Below is a small trained network, with its code and all its weights. Each question gives an input and a class and asks what happens when units are switched off, that is, made to give their printed mean instead of their output.

import numpy as np


def w(rows, s, z=0):
    codes = np.array(rows[::2]) - 128.0
    scale = np.full(codes.shape[1], s)
    scale[-1] = z or s
    return codes * scale


def f(y):
    return y / 2 * (1 + np.tanh(0.7978845608 * (y + 0.044715 * y**3)))


def log_softmax(a):
    a = a - a.max(-1, keepdims=True)
    return a - np.log(np.exp(a).sum(-1, keepdims=True))


def net(x, mask):
    res = np.array(x, float).reshape(1, 4) / 4 @ E
    y = f(res @ A[0][:, :-1].T + A[0][:, -1])
    res = res + np.where(mask, y, B[0][:, -1]) @ B[0][:, :-1]
    return log_softmax(res[-1] @ U[:, :-1].T + U[:, -1])


A, B = {}, {}
E = w([
[195,45,80,127,92,159,100,162,150],'x0',
[253,134,104,114,180,80,247,85,94],'x1',
[181,212,69,128,179,179,62,215,36],'x2',
[141,112,205,32,66,62,87,139,6],'x3',
],0.0065)
A[0] = w([
[253,110,121,133,150,112,207,107,114,115],'neuron 0',
[183,49,204,22,56,44,89,141,20,62],'neuron 1',
[132,68,164,134,122,72,126,76,189,45],'neuron 2',
[20,89,138,178,54,185,43,159,159,25],'neuron 3',
[123,164,81,212,207,177,150,71,194,54],'neuron 4',
[179,244,66,135,157,196,77,215,98,123],'neuron 5',
[153,103,77,99,172,102,198,92,100,3],'neuron 6',
[225,128,105,135,187,72,225,54,94,110],'neuron 7',
[26,91,164,110,106,102,187,28,191,150],'neuron 8',
[125,85,164,124,73,86,162,109,199,65],'neuron 9',
[121,70,133,96,95,99,141,55,203,142],'neuron 10',
[96,36,134,100,107,102,152,79,178,81],'neuron 11',
[211,29,27,156,92,197,106,149,195,153],'neuron 12',
[148,115,87,166,191,128,133,120,183,36],'neuron 13',
],0.0058,0.0042)
B[0] = w([
[83,48,226,218,87,146,87,202,192,227],'neuron 0',
[61,234,48,70,100,232,232,29,161,254],'neuron 1',
[189,58,56,89,169,81,181,179,42,150],'neuron 2',
[30,13,197,222,58,161,152,192,100,212],'neuron 3',
[41,213,58,79,106,238,198,77,87,201],'neuron 4',
[204,105,53,84,240,74,68,205,78,238],'neuron 5',
[56,37,104,179,41,183,219,215,2,141],'neuron 6',
[44,76,214,201,69,139,40,180,175,249],'neuron 7',
[215,108,93,43,200,80,88,142,112,250],'neuron 8',
[156,87,27,85,174,67,115,194,43,161],'neuron 9',
[181,152,89,88,182,61,121,101,115,200],'neuron 10',
[204,80,46,88,205,92,87,189,48,173],'neuron 11',
[81,231,144,42,135,158,127,28,211,226],'neuron 12',
[110,105,117,146,72,182,221,144,28,142],'neuron 13',
],0.0061,0.005)
U = w([
[241,111,17,52,255,35,74,200,53,37],'0',
[36,236,48,48,89,213,249,3,127,6],'1',
[48,25,224,216,55,108,59,211,158,92],'2',
[140,196,174,33,177,98,49,54,235,254],'3',
],0.0056,0.0043)

Each question gives the input, the list of numbers given to net, and the class t.
The units are the neurons (one row each of A and B). Each row of codes is followed by its name. A weight is (code - 128) times the scale printed after its matrix; where a second scale follows, it is the last column's (A, B and U).
mask holds one flag per neuron, in row order. A switched-off neuron (its flag False) gives its mean, the last column of its row in B, instead of its output. The means were averaged over made-up inputs and are rounded, as every weight is.
A unit's drop is (log p(t) with every unit on - log p(t) with that unit switched off) / (log p(t) with every unit on - log p(t) with every unit switched off).
The circuit of an input: a set's keep is (log p(t) with only the set's units on - log p(t) with every unit switched off) / (log p(t) with every unit on - log p(t) with every unit switched off). Starting from the 12 units with the biggest drops (on a tie, the unit counted first), units are removed one at a time, each time the one whose removal leaves the highest keep (on an exact tie, the one counted first), for as long as the keep stays at least 0.8.
circuit, biggest first: the units of the circuit, biggest drop first
most important unit: the unit with the biggest drop
k most important neurons: the k neurons with the biggest drops, biggest first
drop when u is switched off: that unit's drop, to one decimal
input [2,4,3,-8], class 1: most important unit -> neuron 4
input [7,-6,6,-8], class 1: 2 most important neurons -> neuron 12; neuron 4
input [0,7,-5,3], class 2: 2 most important neurons -> neuron 7; neuron 0
input [5,7,4,2], class 2: circuit, biggest first -> neuron 0; neuron 7
input [0,-1,4,-7], class 1: 2 most important neurons -> neuron 4; neuron 8
input [-8,8,-3,-7], class 2: 4 most important neurons -> neuron 7; neuron 0; neuron 1; neuron 12
input [-7,7,-5,6], class 2: 2 most important neurons -> neuron 7; neuron 0
input [-3,6,5,5], class 2: circuit, biggest first -> neuron 7; neuron 0
input [5,-5,0,-7], class 1: circuit, biggest first -> neuron 12; neuron 4
input [-7,8,7,6], class 2: circuit, biggest first -> neuron 7; neuron 0
input [5,6,-8,6], class 0: 2 most important neurons -> neuron 11; neuron 9
input [7,2,7,-8], class 1: 4 most important neurons -> neuron 12; neuron 4; neuron 13; neuron 8
input [-6,0,-6,8], class 1: 2 most important neurons -> neuron 1; neuron 5
input [6,4,5,-4], class 3: circuit, biggest first -> neuron 12
input [3,7,-8,-1], class 0: drop when neuron 10 is switched off -> 0.2
input [3,-4,-4,-6], class 1: drop when neuron 5 is switched off -> 0.3
input [-4,-2,-7,-3], class 0: drop when neuron 2 is switched off -> 0.0
